Rows are numbered. After the first four, each row is followed by the numbers of the three nearest rows among all rows above it, by straight-line distance, nearest first.
In the rows, 128 means zero.
0: 143, 101, 125, 155, 159, 54, 126, 128, 167, 128, 121, 149, 177, 114, 136, 73, 138, 199, 80, 138, 179, 135, 109, 93, 105, 137, 123, 141, 143, 96, 164, 111, 48, 128, 133, 141, 151, 116, 88, 110, 118
1: 125, 124, 49, 167, 98, 111, 70, 143, 102, 97, 54, 125, 179, 43, 206, 50, 87, 147, 86, 1, 144, 150, 45, 125, 164, 173, 167, 111, 73, 115, 64, 131, 158, 171, 156, 142, 112, 94, 140, 184, 76
2: 127, 113, 106, 164, 172, 65, 75, 142, 162, 112, 95, 139, 176, 87, 170, 63, 98, 211, 113, 83, 146, 111, 116, 85, 148, 160, 133, 158, 146, 110, 130, 120, 130, 165, 164, 157, 138, 128, 131, 156, 78
3: 161, 138, 124, 166, 135, 69, 128, 138, 160, 126, 120, 122, 166, 119, 124, 81, 107, 183, 133, 135, 166, 104, 117, 101, 166, 141, 131, 103, 134, 123, 149, 132, 97, 152, 135, 150, 162, 164, 118, 115, 122
4: 88, 100, 52, 142, 136, 100, 108, 163, 131, 105, 82, 129, 163, 75, 185, 78, 108, 189, 62, 55, 152, 153, 68, 94, 119, 162, 128, 163, 49, 116, 91, 148, 115, 160, 140, 172, 127, 104, 128, 138, 103 : 1 2 0
5: 98, 111, 66, 162, 140, 106, 99, 138, 142, 116, 118, 151, 157, 124, 162, 104, 128, 189, 69, 15, 128, 153, 45, 103, 102, 164, 149, 145, 138, 107, 77, 132, 134, 144, 150, 154, 115, 108, 110, 119, 74 : 4 2 1
6: 170, 152, 189, 114, 164, 92, 160, 126, 169, 159, 133, 112, 135, 140, 90, 85, 137, 129, 148, 200, 133, 97, 180, 139, 164, 109, 107, 125, 173, 133, 153, 122, 119, 129, 111, 146, 142, 170, 110, 122, 136 : 3 0 2
7: 97, 107, 58, 140, 123, 139, 113, 139, 130, 94, 104, 149, 166, 58, 205, 43, 134, 162, 74, 40, 137, 158, 71, 116, 114, 155, 126, 180, 116, 85, 64, 141, 113, 134, 155, 132, 137, 131, 157, 173, 84 : 4 5 1
8: 89, 68, 83, 143, 109, 96, 119, 112, 141, 107, 174, 147, 150, 139, 149, 125, 179, 190, 64, 94, 132, 136, 77, 82, 46, 93, 112, 160, 117, 75, 116, 141, 41, 127, 134, 117, 154, 81, 98, 86, 136 : 0 5 4
9: 114, 132, 89, 112, 111, 179, 114, 136, 141, 100, 100, 168, 136, 69, 156, 120, 135, 116, 79, 80, 119, 177, 182, 155, 122, 147, 135, 150, 104, 89, 61, 128, 189, 127, 125, 154, 116, 143, 154, 192, 139 : 7 4 5
10: 142, 157, 97, 112, 107, 222, 96, 145, 59, 103, 96, 111, 158, 57, 159, 120, 86, 38, 145, 92, 94, 162, 168, 196, 228, 159, 122, 116, 68, 136, 79, 124, 229, 146, 114, 119, 135, 165, 182, 168, 131 : 9 1 7
11: 172, 162, 117, 158, 122, 138, 150, 122, 149, 158, 141, 114, 159, 127, 124, 78, 123, 133, 143, 199, 136, 110, 186, 125, 158, 117, 112, 99, 118, 148, 140, 130, 124, 138, 110, 127, 170, 186, 139, 150, 143 : 6 3 0
12: 175, 169, 187, 128, 165, 69, 146, 131, 196, 163, 95, 113, 138, 134, 90, 97, 131, 162, 143, 190, 115, 108, 194, 146, 160, 115, 130, 119, 167, 119, 184, 123, 121, 99, 130, 169, 124, 184, 105, 144, 142 : 6 11 3
13: 111, 108, 75, 164, 123, 87, 104, 141, 130, 84, 102, 138, 186, 72, 186, 43, 119, 168, 88, 63, 154, 114, 114, 104, 114, 161, 137, 139, 132, 120, 121, 120, 86, 143, 144, 161, 126, 116, 125, 118, 91 : 2 4 7
14: 114, 106, 143, 138, 175, 22, 89, 152, 215, 120, 62, 147, 150, 118, 166, 30, 114, 252, 99, 105, 150, 124, 127, 103, 130, 144, 125, 161, 209, 110, 121, 91, 124, 140, 165, 159, 129, 104, 110, 127, 71 : 2 0 13
15: 164, 140, 143, 153, 169, 68, 136, 150, 149, 147, 111, 139, 136, 92, 142, 68, 114, 195, 126, 112, 156, 70, 125, 106, 181, 130, 120, 110, 170, 118, 157, 89, 110, 128, 145, 172, 122, 129, 103, 146, 97 : 3 2 0
16: 185, 180, 148, 108, 137, 151, 159, 161, 165, 154, 57, 139, 165, 97, 155, 46, 98, 142, 109, 165, 103, 126, 227, 178, 217, 152, 123, 101, 172, 125, 121, 120, 164, 110, 133, 187, 150, 198, 153, 207, 117 : 11 12 6
17: 156, 122, 119, 156, 159, 56, 93, 146, 169, 122, 59, 119, 173, 70, 160, 21, 91, 177, 103, 57, 147, 97, 80, 111, 178, 151, 125, 114, 160, 142, 118, 118, 114, 155, 163, 146, 141, 129, 135, 185, 102 : 2 15 13
18: 175, 185, 88, 155, 103, 204, 133, 157, 86, 125, 41, 127, 194, 21, 214, 39, 51, 63, 148, 85, 120, 126, 167, 183, 244, 170, 129, 106, 93, 160, 68, 114, 242, 154, 119, 147, 126, 205, 170, 214, 127 : 10 16 9
19: 190, 134, 117, 135, 122, 112, 159, 130, 129, 151, 127, 114, 176, 128, 132, 51, 90, 125, 136, 185, 125, 96, 136, 146, 177, 141, 122, 109, 115, 134, 178, 121, 140, 155, 125, 137, 169, 201, 123, 165, 126 : 11 3 6
20: 165, 105, 140, 143, 141, 47, 120, 140, 178, 152, 122, 120, 174, 136, 122, 70, 158, 212, 79, 183, 155, 113, 139, 74, 94, 124, 109, 124, 145, 116, 190, 126, 67, 139, 156, 157, 159, 164, 87, 103, 142 : 0 3 15
21: 170, 128, 192, 107, 168, 80, 151, 146, 246, 136, 89, 140, 152, 158, 106, 1, 152, 184, 102, 220, 129, 119, 240, 115, 147, 120, 122, 116, 185, 103, 151, 126, 109, 93, 137, 189, 158, 199, 145, 182, 161 : 12 6 16
22: 102, 92, 101, 111, 142, 158, 87, 129, 154, 106, 75, 129, 146, 97, 188, 115, 98, 155, 82, 45, 117, 161, 122, 139, 103, 158, 145, 146, 104, 113, 47, 119, 177, 115, 144, 131, 90, 112, 154, 158, 95 : 9 7 5
23: 136, 162, 120, 127, 108, 206, 148, 141, 117, 115, 121, 128, 155, 114, 132, 122, 144, 85, 119, 145, 97, 152, 206, 158, 162, 125, 133, 117, 107, 128, 110, 144, 187, 118, 100, 164, 128, 173, 166, 177, 154 : 9 11 10
24: 121, 134, 66, 120, 132, 198, 81, 155, 120, 68, 56, 179, 166, 34, 203, 61, 100, 101, 60, 26, 99, 187, 133, 160, 171, 167, 149, 147, 90, 116, 44, 120, 170, 145, 138, 166, 114, 155, 163, 170, 107 : 9 22 7
25: 141, 101, 80, 176, 97, 92, 163, 148, 155, 121, 194, 130, 182, 130, 130, 89, 165, 157, 55, 169, 158, 118, 116, 42, 70, 121, 94, 96, 104, 127, 184, 158, 20, 125, 94, 150, 204, 140, 111, 110, 151 : 20 0 8
26: 142, 148, 102, 111, 124, 186, 98, 147, 139, 109, 69, 152, 151, 103, 162, 82, 116, 108, 96, 98, 79, 169, 173, 176, 173, 151, 159, 134, 110, 140, 53, 123, 182, 121, 136, 147, 110, 186, 165, 186, 135 : 9 23 24
27: 100, 128, 115, 86, 115, 172, 106, 138, 106, 128, 97, 134, 120, 104, 149, 167, 118, 117, 108, 33, 96, 198, 117, 140, 122, 137, 145, 149, 144, 123, 75, 123, 181, 108, 148, 123, 86, 96, 134, 146, 105 : 22 9 26
28: 190, 144, 138, 170, 112, 116, 157, 148, 138, 142, 89, 137, 184, 90, 139, 43, 103, 113, 147, 177, 165, 110, 173, 134, 203, 140, 115, 112, 140, 149, 152, 139, 137, 155, 139, 164, 160, 203, 126, 164, 146 : 19 11 3
29: 99, 135, 94, 112, 108, 167, 86, 117, 114, 113, 107, 146, 128, 108, 141, 143, 122, 104, 98, 49, 118, 162, 115, 140, 113, 148, 162, 153, 109, 122, 91, 132, 174, 122, 154, 139, 97, 112, 166, 141, 121 : 27 22 9
30: 144, 165, 140, 123, 111, 182, 126, 151, 143, 148, 65, 144, 153, 74, 157, 86, 88, 120, 147, 143, 101, 142, 182, 175, 255, 158, 125, 96, 117, 140, 110, 138, 182, 113, 106, 154, 147, 181, 150, 182, 117 : 16 26 23
31: 146, 141, 141, 114, 152, 193, 132, 157, 166, 97, 48, 149, 178, 99, 187, 48, 87, 103, 107, 135, 105, 169, 237, 183, 191, 168, 142, 119, 144, 108, 61, 126, 220, 118, 111, 178, 111, 180, 166, 204, 144 : 26 16 30
32: 137, 135, 143, 132, 193, 31, 94, 135, 165, 132, 55, 98, 104, 112, 123, 108, 121, 195, 132, 100, 142, 82, 96, 118, 163, 151, 154, 133, 176, 136, 148, 109, 102, 127, 153, 144, 120, 76, 103, 116, 65 : 15 14 2
33: 159, 169, 63, 145, 77, 231, 122, 134, 46, 93, 113, 167, 175, 60, 191, 113, 65, 73, 138, 58, 106, 183, 123, 174, 189, 174, 130, 90, 41, 129, 64, 126, 219, 151, 115, 131, 128, 174, 177, 180, 107 : 10 18 24
34: 90, 103, 51, 142, 128, 123, 105, 136, 109, 85, 66, 167, 177, 75, 210, 82, 94, 160, 70, 34, 113, 172, 108, 130, 103, 159, 133, 160, 119, 104, 73, 131, 127, 141, 142, 163, 147, 99, 140, 169, 125 : 7 4 22
35: 141, 161, 147, 98, 126, 197, 127, 146, 137, 111, 72, 134, 162, 103, 149, 79, 95, 95, 129, 135, 99, 143, 217, 172, 197, 163, 123, 128, 138, 143, 55, 120, 216, 139, 132, 195, 108, 195, 180, 207, 139 : 31 26 30
36: 99, 105, 99, 113, 140, 97, 74, 108, 124, 111, 111, 164, 144, 114, 132, 136, 140, 169, 85, 72, 146, 133, 97, 131, 90, 145, 121, 167, 129, 141, 96, 122, 122, 130, 154, 130, 113, 54, 140, 120, 105 : 5 29 22
37: 100, 130, 127, 120, 126, 188, 140, 130, 100, 113, 105, 152, 145, 118, 157, 131, 100, 75, 113, 96, 94, 168, 171, 150, 143, 145, 122, 118, 125, 107, 64, 126, 190, 130, 101, 128, 108, 148, 152, 163, 135 : 9 23 26
38: 208, 182, 143, 161, 127, 162, 101, 170, 96, 130, 19, 106, 155, 48, 167, 87, 34, 53, 189, 115, 115, 109, 152, 205, 255, 171, 151, 89, 145, 177, 91, 120, 255, 150, 136, 136, 117, 184, 169, 236, 114 : 18 30 10
39: 149, 112, 151, 135, 179, 63, 122, 165, 202, 146, 50, 128, 165, 114, 131, 45, 100, 212, 116, 127, 171, 98, 134, 106, 157, 141, 119, 117, 174, 96, 139, 99, 129, 132, 165, 164, 143, 126, 126, 158, 78 : 15 14 2
40: 203, 146, 160, 163, 130, 130, 150, 155, 138, 163, 101, 124, 178, 94, 117, 99, 85, 112, 147, 161, 109, 103, 168, 145, 225, 133, 119, 99, 106, 145, 142, 129, 192, 155, 127, 142, 131, 186, 117, 174, 132 : 28 19 30
41: 174, 173, 161, 152, 146, 127, 139, 161, 117, 163, 77, 112, 189, 73, 157, 58, 60, 130, 143, 145, 139, 111, 166, 174, 239, 171, 131, 103, 135, 151, 148, 118, 174, 159, 125, 161, 170, 196, 152, 201, 135 : 40 28 30
42: 73, 106, 77, 121, 110, 135, 112, 114, 127, 93, 141, 149, 134, 129, 150, 139, 144, 121, 63, 88, 122, 167, 99, 114, 31, 121, 143, 156, 93, 113, 105, 149, 107, 131, 92, 132, 127, 83, 134, 105, 124 : 36 8 29
43: 113, 121, 88, 119, 112, 207, 97, 162, 111, 80, 79, 159, 171, 75, 197, 68, 121, 135, 64, 43, 104, 186, 168, 159, 147, 176, 124, 137, 93, 125, 44, 124, 207, 133, 136, 162, 129, 147, 174, 203, 102 : 24 9 26
44: 79, 90, 51, 135, 84, 187, 109, 126, 72, 103, 172, 164, 148, 111, 142, 174, 153, 95, 74, 65, 96, 182, 84, 119, 77, 134, 131, 153, 57, 114, 83, 140, 130, 125, 104, 111, 132, 109, 144, 119, 131 : 42 29 27
45: 101, 120, 78, 92, 113, 187, 81, 134, 126, 115, 94, 146, 178, 92, 168, 106, 122, 133, 77, 60, 114, 199, 150, 125, 111, 152, 133, 146, 99, 119, 68, 125, 166, 121, 127, 145, 105, 118, 171, 165, 104 : 22 9 29
46: 106, 143, 165, 90, 236, 38, 79, 145, 205, 129, 15, 128, 134, 125, 144, 53, 94, 211, 121, 99, 148, 125, 128, 134, 168, 147, 138, 151, 225, 139, 118, 99, 156, 105, 205, 161, 79, 92, 117, 164, 88 : 14 39 32
47: 149, 177, 107, 135, 116, 193, 109, 162, 83, 90, 55, 153, 152, 72, 197, 89, 87, 60, 151, 81, 90, 165, 172, 190, 186, 162, 137, 119, 103, 135, 68, 138, 239, 133, 115, 127, 113, 174, 168, 203, 151 : 10 26 18
48: 178, 194, 182, 106, 135, 177, 131, 133, 109, 108, 24, 129, 136, 91, 149, 89, 82, 109, 140, 158, 124, 163, 206, 184, 197, 127, 132, 118, 144, 116, 91, 131, 200, 128, 109, 145, 114, 200, 148, 191, 123 : 35 30 31
49: 120, 122, 31, 185, 90, 97, 96, 146, 104, 118, 131, 146, 154, 69, 178, 104, 93, 102, 100, 31, 151, 151, 23, 94, 103, 155, 118, 152, 82, 131, 110, 134, 114, 173, 147, 136, 133, 103, 121, 123, 95 : 4 5 13
50: 121, 112, 67, 136, 138, 124, 105, 139, 144, 72, 66, 153, 162, 77, 187, 72, 112, 159, 67, 26, 138, 142, 105, 118, 105, 163, 124, 150, 120, 116, 94, 146, 148, 166, 140, 129, 134, 112, 139, 164, 98 : 34 7 4
51: 116, 139, 68, 139, 104, 206, 136, 152, 111, 105, 66, 157, 154, 52, 211, 72, 88, 97, 83, 75, 98, 166, 174, 159, 180, 162, 132, 146, 67, 107, 67, 137, 200, 146, 117, 172, 140, 191, 178, 220, 134 : 43 24 26
52: 133, 131, 119, 89, 145, 185, 94, 147, 163, 121, 41, 171, 188, 90, 189, 93, 141, 136, 76, 82, 78, 152, 226, 186, 167, 164, 124, 129, 127, 129, 38, 102, 231, 119, 146, 166, 81, 147, 157, 207, 121 : 26 31 43
53: 132, 123, 154, 91, 123, 181, 149, 119, 152, 117, 107, 155, 138, 130, 134, 106, 140, 96, 91, 152, 97, 168, 198, 186, 148, 135, 144, 127, 106, 96, 97, 135, 169, 121, 113, 155, 109, 171, 172, 165, 125 : 23 37 26
54: 129, 124, 143, 99, 135, 158, 173, 121, 173, 135, 136, 141, 138, 125, 143, 87, 156, 140, 106, 215, 106, 152, 232, 144, 123, 124, 105, 122, 125, 113, 109, 136, 123, 105, 109, 186, 143, 204, 142, 161, 162 : 53 11 23
55: 84, 143, 132, 105, 155, 118, 74, 136, 163, 109, 60, 148, 120, 84, 184, 94, 116, 156, 88, 14, 109, 149, 122, 150, 99, 163, 163, 137, 167, 105, 36, 98, 203, 101, 158, 131, 78, 94, 149, 166, 101 : 22 27 29
56: 102, 101, 93, 143, 132, 72, 121, 141, 179, 131, 111, 134, 156, 112, 146, 59, 152, 204, 106, 95, 179, 124, 83, 88, 91, 140, 124, 153, 109, 122, 120, 122, 72, 139, 139, 165, 161, 105, 131, 91, 84 : 0 13 2
57: 114, 100, 85, 151, 155, 98, 98, 154, 134, 127, 115, 129, 151, 93, 158, 87, 132, 204, 115, 35, 143, 139, 89, 108, 109, 156, 131, 158, 115, 94, 102, 122, 121, 138, 163, 111, 130, 65, 124, 115, 74 : 5 36 13
58: 107, 136, 96, 142, 122, 157, 86, 111, 88, 114, 73, 135, 132, 98, 182, 138, 113, 101, 87, 22, 134, 160, 74, 137, 122, 142, 142, 161, 127, 118, 77, 128, 149, 158, 151, 120, 100, 79, 135, 120, 73 : 29 27 22
59: 156, 138, 102, 172, 167, 49, 69, 165, 148, 116, 63, 112, 178, 85, 154, 45, 148, 192, 143, 70, 176, 98, 101, 119, 190, 165, 118, 119, 169, 120, 120, 124, 143, 158, 176, 135, 146, 128, 101, 167, 67 : 17 2 39
60: 154, 165, 126, 135, 133, 200, 125, 162, 136, 116, 50, 167, 174, 59, 192, 38, 101, 118, 106, 120, 103, 153, 226, 172, 211, 165, 137, 134, 121, 153, 57, 128, 212, 121, 119, 166, 135, 214, 183, 214, 117 : 31 35 26
61: 171, 137, 135, 133, 157, 101, 158, 125, 155, 149, 118, 123, 149, 126, 102, 73, 103, 162, 132, 190, 120, 111, 170, 104, 169, 108, 117, 111, 168, 123, 166, 122, 117, 100, 107, 153, 147, 160, 133, 137, 122 : 6 12 11
62: 130, 150, 37, 155, 67, 243, 122, 153, 13, 111, 128, 143, 160, 52, 143, 155, 70, 10, 135, 53, 107, 185, 105, 170, 173, 162, 132, 113, 42, 147, 97, 157, 182, 182, 89, 113, 134, 147, 171, 161, 145 : 33 10 47
63: 150, 160, 155, 115, 137, 202, 134, 155, 150, 116, 66, 131, 137, 86, 151, 90, 88, 112, 118, 153, 95, 156, 189, 168, 166, 158, 119, 137, 147, 125, 73, 128, 198, 123, 126, 164, 133, 180, 166, 205, 137 : 35 31 48
64: 173, 171, 132, 123, 115, 194, 139, 154, 98, 135, 89, 129, 144, 114, 154, 113, 99, 98, 136, 154, 104, 117, 200, 164, 181, 153, 135, 94, 96, 144, 125, 130, 178, 116, 113, 160, 160, 179, 147, 181, 142 : 23 30 63
65: 109, 102, 103, 153, 115, 50, 109, 132, 138, 139, 142, 126, 140, 118, 116, 105, 120, 188, 107, 114, 142, 104, 90, 75, 72, 123, 135, 117, 138, 118, 164, 130, 77, 139, 159, 123, 158, 89, 96, 79, 85 : 56 0 8
66: 92, 139, 89, 136, 118, 194, 100, 138, 106, 115, 83, 151, 152, 100, 175, 102, 123, 113, 82, 66, 118, 166, 131, 133, 112, 150, 154, 162, 116, 110, 46, 131, 163, 116, 135, 160, 113, 138, 181, 146, 96 : 45 29 22
67: 108, 109, 140, 139, 170, 39, 113, 142, 193, 133, 78, 152, 136, 123, 141, 57, 165, 234, 117, 112, 154, 122, 125, 95, 99, 133, 104, 136, 203, 98, 144, 126, 73, 124, 171, 161, 109, 121, 101, 128, 92 : 14 0 39
68: 112, 144, 92, 123, 120, 179, 102, 157, 135, 104, 53, 147, 167, 81, 190, 75, 110, 106, 102, 63, 89, 160, 181, 162, 162, 136, 141, 143, 112, 107, 45, 115, 210, 120, 117, 191, 120, 169, 175, 201, 141 : 26 51 43
69: 92, 111, 95, 144, 164, 97, 83, 135, 144, 122, 100, 147, 154, 98, 159, 90, 130, 184, 85, 31, 155, 151, 43, 104, 127, 143, 121, 151, 158, 132, 109, 112, 144, 141, 164, 130, 130, 72, 125, 106, 85 : 57 5 36
70: 186, 133, 158, 180, 173, 53, 129, 170, 196, 149, 88, 144, 174, 128, 129, 35, 97, 208, 126, 141, 167, 75, 174, 128, 218, 152, 150, 90, 195, 126, 131, 121, 136, 134, 140, 153, 128, 160, 110, 179, 101 : 39 15 3
71: 174, 167, 195, 137, 180, 95, 106, 150, 159, 164, 51, 103, 146, 98, 118, 68, 63, 111, 175, 140, 146, 75, 176, 163, 255, 155, 139, 111, 190, 155, 125, 104, 185, 134, 147, 128, 125, 168, 121, 171, 126 : 41 40 70
72: 189, 136, 137, 185, 140, 76, 132, 143, 159, 135, 124, 107, 177, 122, 145, 34, 99, 171, 144, 175, 150, 93, 100, 124, 163, 125, 138, 113, 150, 139, 160, 104, 105, 156, 135, 141, 161, 135, 111, 131, 125 : 3 15 19
73: 93, 102, 96, 134, 145, 99, 86, 111, 138, 116, 143, 120, 124, 110, 128, 100, 133, 166, 92, 77, 159, 125, 67, 100, 72, 150, 135, 146, 158, 102, 117, 123, 94, 138, 134, 120, 103, 89, 133, 97, 87 : 36 57 69
74: 115, 117, 92, 126, 154, 142, 64, 160, 160, 110, 18, 146, 160, 53, 177, 96, 108, 174, 100, 14, 140, 154, 118, 144, 181, 171, 150, 135, 144, 107, 68, 87, 194, 145, 177, 150, 75, 86, 164, 170, 65 : 55 22 50
75: 104, 116, 111, 130, 145, 106, 70, 149, 165, 113, 88, 150, 136, 102, 148, 114, 104, 152, 124, 43, 152, 145, 78, 125, 117, 161, 131, 167, 172, 138, 83, 110, 137, 129, 157, 121, 82, 69, 146, 112, 60 : 69 36 57
76: 148, 142, 87, 119, 107, 205, 99, 137, 113, 107, 76, 164, 142, 61, 187, 117, 84, 96, 136, 71, 91, 172, 165, 201, 175, 158, 149, 124, 94, 136, 72, 134, 200, 116, 114, 152, 123, 134, 171, 185, 108 : 47 26 68
77: 156, 156, 191, 110, 152, 155, 139, 141, 161, 128, 72, 116, 161, 104, 137, 87, 110, 118, 147, 172, 119, 121, 218, 162, 181, 137, 139, 115, 154, 145, 123, 112, 192, 119, 164, 162, 120, 177, 161, 173, 132 : 63 16 48
78: 167, 155, 146, 151, 141, 98, 147, 106, 129, 166, 116, 117, 126, 119, 101, 93, 113, 129, 160, 183, 143, 96, 156, 130, 160, 127, 129, 91, 160, 144, 189, 112, 131, 137, 131, 119, 134, 151, 123, 156, 129 : 61 6 11
79: 230, 177, 182, 143, 165, 67, 128, 165, 192, 167, 49, 114, 174, 88, 152, 26, 83, 164, 157, 151, 134, 80, 195, 174, 215, 155, 132, 87, 172, 128, 112, 108, 168, 157, 131, 135, 150, 184, 115, 200, 107 : 71 70 41
80: 164, 153, 214, 129, 206, 78, 117, 133, 255, 135, 9, 131, 175, 113, 157, 34, 79, 210, 136, 182, 122, 106, 232, 142, 207, 163, 128, 115, 235, 112, 134, 83, 175, 101, 164, 172, 137, 151, 137, 216, 96 : 79 70 39
